Below are the code and all the weights of a small trained network. Each question names an input and a class and asks about switching units off, where a switched-off unit gives its printed mean instead of its output.

import numpy as np


def w(rows, s, z=0):
    codes = np.array(rows[::2]) - 128.0
    scale = np.full(codes.shape[1], s)
    scale[-1] = z or s
    return codes * scale


def f(y):
    return np.maximum(y, 0)


def log_softmax(a):
    a = a - a.max(-1, keepdims=True)
    return a - np.log(np.exp(a).sum(-1, keepdims=True))


def net(x, mask):
    res = np.array(x, float).reshape(1, 3) / 4 @ E
    y = f(res @ A[0][:, :-1].T + A[0][:, -1])
    res = res + np.where(mask, y, B[0][:, -1]) @ B[0][:, :-1]
    return log_softmax(res[-1] @ U[:, :-1].T + U[:, -1])


A, B = {}, {}
E = w([
[80,67,108,250],'x0',
[168,30,121,96],'x1',
[31,105,2,45],'x2',
],0.0083)
A[0] = w([
[90,133,59,24,252],'n1',
[107,39,63,161,225],'n2',
[76,132,143,148,82],'n3',
[109,128,138,231,235],'n4',
[96,123,99,95,61],'n5',
[91,127,168,132,23],'n6',
[168,88,44,109,134],'n7',
[115,63,89,72,134],'n8',
[184,127,217,181,192],'n9',
[95,7,92,84,101],'n10',
[116,80,97,187,144],'n11',
],0.016,0.0027)
B[0] = w([
[73,160,49,64,224],'n1',
[67,82,219,133,215],'n2',
[154,144,142,173,150],'n3',
[139,165,202,187,226],'n4',
[107,134,180,102,160],'n5',
[135,137,99,115,135],'n6',
[140,69,94,150,174],'n7',
[109,89,96,145,185],'n8',
[251,161,123,160,249],'n9',
[84,81,30,189,207],'n10',
[99,109,212,115,191],'n11',
],0.021,0.015)
U = w([
[138,66,76,204,33],'0',
[242,222,175,80,194],'1',
[124,232,47,10,254],'2',
[24,32,1,154,94],'3',
[66,51,215,178,96],'4',
[119,186,131,182,108],'5',
],0.0079,0.0019)

Each question gives the input, the list of numbers given to net, and the class t.
The units are the neurons (one row each of A and B). Each row of codes is followed by its name. A weight is (code - 128) times the scale printed after its matrix; where a second scale follows, it is the last column's (A, B and U).
mask holds one flag per neuron, in row order. A switched-off neuron (its flag False) gives its mean, the last column of its row in B, instead of its output. The means were averaged over made-up inputs and are rounded, as every weight is.
A unit's drop is (log p(t) with every unit on - log p(t) with that unit switched off) / (log p(t) with every unit on - log p(t) with every unit switched off).
The circuit of an input: a set's keep is (log p(t) with only the set's units on - log p(t) with every unit switched off) / (log p(t) with every unit on - log p(t) with every unit switched off). Starting from all 11 units, units are removed one at a time, each time the one whose removal leaves the highest keep (on an exact tie, the one counted first), for as long as the keep stays at least 0.8.
units of the circuit, in order: the units of the circuit, biggest drop first
most important unit: the unit with the biggest drop
top k neurons: the k neurons with the biggest drops, biggest first
drop when u is switched off: that unit's drop, to one decimal
input [4,4,-6], class 1: most important unit	n9
input [-7,1,-2], class 2: units of the circuit, in order	[n4 n2]
input [-2,-2,2], class 2: top 2 neurons	[n10 n2]
input [0,7,-1], class 3: top 3 neurons	[n4 n10 n9]
input [-7,-1,-2], class 2: units of the circuit, in order	[n4 n2]
input [2,-2,-2], class 1: units of the circuit, in order	[n10 n2]
input [-3,7,-3], class 0: top 2 neurons	[n4 n1]
input [-6,1,4], class 3: top 2 neurons	[n9 n8]
input [-4,0,-1], class 2: top 2 neurons	[n4 n9]
input [-2,0,-2], class 1: top 2 neurons	[n10 n1]
input [-6,-5,7], class 2: top 2 neurons	[n1 n10]
input [6,1,3], class 4: drop when n2 is switched off	0.2
input [-2,-3,2], class 2: drop when n10 is switched off	0.3
input [0,-2,4], class 3: drop when n9 is switched off	0.1
input [-8,1,5], class 3: units of the circuit, in order	[n9]
input [-2,-6,1], class 2: drop when n4 is switched off	0.1
